Below are the code and all the weights of a small trained network. Each question names an input and a class and asks about switching units off, where a switched-off unit gives its printed mean instead of its output.

import numpy as np


def w(rows, s, z=0):
    codes = np.array(rows[::2]) - 128.0
    scale = np.full(codes.shape[1], s)
    scale[-1] = z or s
    return codes * scale


def norm(h):
    return h / np.sqrt((h * h).mean(-1, keepdims=True) + 1e-5)


def f(y):
    return np.maximum(y, 0)


def log_softmax(a):
    a = a - a.max(-1, keepdims=True)
    return a - np.log(np.exp(a).sum(-1, keepdims=True))


def net(x, mask):
    res = np.array(x, float).reshape(1, 4) / 4 @ E
    u = 0
    for l in range(4):
        y = f(norm(res) @ A[l][:, :-1].T + A[l][:, -1])
        res = res + np.where(mask[u : u + 9], y, B[l][:, -1]) @ B[l][:, :-1]
        u += 9
    return log_softmax(norm(res)[-1] @ U[:, :-1].T + U[:, -1])


A, B = {}, {}
E = w([
[128,107,102,134,60,159],'x0',
[156,109,70,113,122,120],'x1',
[181,203,139,180,172,122],'x2',
[93,129,178,80,120,3],'x3',
],0.0044)
A[0] = w([
[125,113,143,94,196,18,2],'0.n0',
[122,157,183,135,153,32,124],'0.n1',
[113,113,141,99,153,68,83],'0.n2',
[112,99,158,93,147,9,76],'0.n3',
[105,90,126,84,172,13,99],'0.n4',
[137,142,150,114,171,17,125],'0.n5',
[95,103,164,90,166,10,93],'0.n6',
[118,96,124,111,220,10,101],'0.n7',
[117,149,209,125,164,24,94],'0.n8',
],0.012,0.0028)
B[0] = w([
[70,194,137,134,97,125,226],'0.n0',
[140,140,156,126,119,75,235],'0.n1',
[97,117,148,137,146,93,190],'0.n2',
[24,106,156,87,183,116,245],'0.n3',
[101,113,131,108,217,119,243],'0.n4',
[132,122,184,158,115,132,240],'0.n5',
[3,104,131,105,182,82,255],'0.n6',
[103,178,141,112,153,119,240],'0.n7',
[153,154,152,140,100,91,250],'0.n8',
],0.018,0.009)
A[1] = w([
[156,77,97,113,152,48,11],'1.n0',
[101,117,127,125,135,111,133],'1.n1',
[104,137,123,127,137,111,81],'1.n2',
[71,35,127,92,146,144,190],'1.n3',
[136,162,204,151,68,61,130],'1.n4',
[135,84,60,101,19,100,87],'1.n5',
[78,75,169,112,9,167,67],'1.n6',
[105,112,133,111,130,109,142],'1.n7',
[151,106,123,84,158,104,5],'1.n8',
],0.012,0.0012)
B[1] = w([
[154,249,70,64,197,244,143],'1.n0',
[163,125,164,78,124,162,191],'1.n1',
[125,115,162,124,112,195,183],'1.n2',
[158,77,96,69,47,158,253],'1.n3',
[10,165,167,84,171,111,239],'1.n4',
[179,73,165,121,47,141,188],'1.n5',
[139,38,71,76,53,107,194],'1.n6',
[156,125,134,76,126,165,192],'1.n7',
[99,204,110,136,153,182,138],'1.n8',
],0.011,0.0061)
A[2] = w([
[108,132,126,120,84,33,56],'2.n0',
[128,201,109,119,20,12,56],'2.n1',
[168,39,115,144,55,65,23],'2.n2',
[77,144,163,119,71,99,64],'2.n3',
[119,115,111,160,122,70,33],'2.n4',
[178,77,185,139,43,10,106],'2.n5',
[74,125,66,113,168,86,65],'2.n6',
[88,126,88,153,99,3,65],'2.n7',
[145,190,50,124,195,17,7],'2.n8',
],0.0076,0.0018)
B[2] = w([
[176,167,105,63,177,55,213],'2.n0',
[42,217,188,73,91,254,180],'2.n1',
[196,20,199,85,106,125,236],'2.n2',
[101,28,182,185,165,173,255],'2.n3',
[88,186,83,127,76,140,131],'2.n4',
[19,110,36,33,124,198,207],'2.n5',
[123,157,246,158,127,188,233],'2.n6',
[140,156,178,57,181,144,222],'2.n7',
[141,103,122,211,155,144,181],'2.n8',
],0.0064,0.0032)
A[3] = w([
[152,160,181,104,92,84,9],'3.n0',
[144,152,144,143,74,42,44],'3.n1',
[143,88,86,89,63,17,42],'3.n2',
[166,55,112,114,28,38,39],'3.n3',
[124,153,147,133,30,2,32],'3.n4',
[186,159,144,129,83,117,12],'3.n5',
[110,186,194,84,61,42,26],'3.n6',
[137,116,171,158,59,51,63],'3.n7',
[114,141,90,97,67,50,7],'3.n8',
],0.0094,0.0014)
B[3] = w([
[95,36,96,159,188,137,157],'3.n0',
[116,100,123,111,144,143,140],'3.n1',
[155,151,157,126,63,89,180],'3.n2',
[135,114,89,143,61,85,218],'3.n3',
[118,72,101,151,176,142,168],'3.n4',
[112,112,123,149,169,90,140],'3.n5',
[123,152,54,130,133,4,253],'3.n6',
[106,112,94,108,167,160,149],'3.n7',
[157,130,207,147,117,187,145],'3.n8',
],0.012,0.0054)
U = w([
[209,182,83,207,177,190,81],'0',
[157,45,102,82,1,141,70],'1',
[2,161,198,100,183,44,245],'2',
],0.0092,0.0011)

Each question gives the input, the list of numbers given to net, and the class t.
The units are the neurons (one row each of A and B). Each row of codes is followed by its name. A weight is (code - 128) times the scale printed after its matrix; where a second scale follows, it is the last column's (A, B and U).
mask holds one flag per neuron, layer by layer. A switched-off neuron (its flag False) gives its mean, the last column of its row in B, instead of its output. The means were averaged over made-up inputs and are rounded, as every weight is.
A unit's drop is (log p(t) with every unit on - log p(t) with that unit switched off) / (log p(t) with every unit on - log p(t) with every unit switched off).
unit that matters most: the unit with the biggest drop
top k neurons: the k neurons with the biggest drops, biggest first
k most important neurons of layer l: the k neurons of layer l with the biggest drops, biggest first
drop when u is switched off: that unit's drop, to one decimal
input [-8,1,-1,-5], class 0: unit that matters most => 0.n8
input [2,4,-2,-2], class 1: 2 most important neurons of layer 0 => 0.n7, 0.n1
input [2,4,5,-7], class 0: 3 most important neurons of layer 0 => 0.n6, 0.n3, 0.n8
input [-5,1,-4,-7], class 1: top 3 neurons => 0.n8, 0.n1, 0.n7
input [-1,7,3,-4], class 0: top 2 neurons => 0.n8, 0.n3
input [3,8,5,-6], class 0: top 2 neurons => 0.n3, 0.n6
input [-4,7,-4,-7], class 1: top 2 neurons => 0.n7, 0.n1
input [2,2,8,-7], class 0: top 4 neurons => 0.n6, 0.n3, 0.n8, 0.n1
input [1,-6,7,-7], class 0: 3 most important neurons of layer 0 => 0.n1, 0.n8, 0.n6
input [-1,7,-1,-2], class 1: 2 most important neurons of layer 0 => 0.n8, 0.n7
input [-4,5,3,-5], class 0: 3 most important neurons of layer 0 => 0.n8, 0.n3, 0.n6
input [-8,6,-2,-5], class 0: 4 most important neurons of layer 0 => 0.n8, 0.n3, 0.n6, 0.n0
input [-3,-7,8,-7], class 0: 2 most important neurons of layer 0 => 0.n1, 0.n8
input [8,4,-2,0], class 1: top neuron => 0.n4
input [0,7,4,-8], class 0: drop when 0.n6 is switched off => 0.5
input [2,1,-4,-5], class 1: drop when 1.n1 is switched off => 0.0
input [7,7,-2,1], class 1: drop when 0.n4 is switched off => 0.1
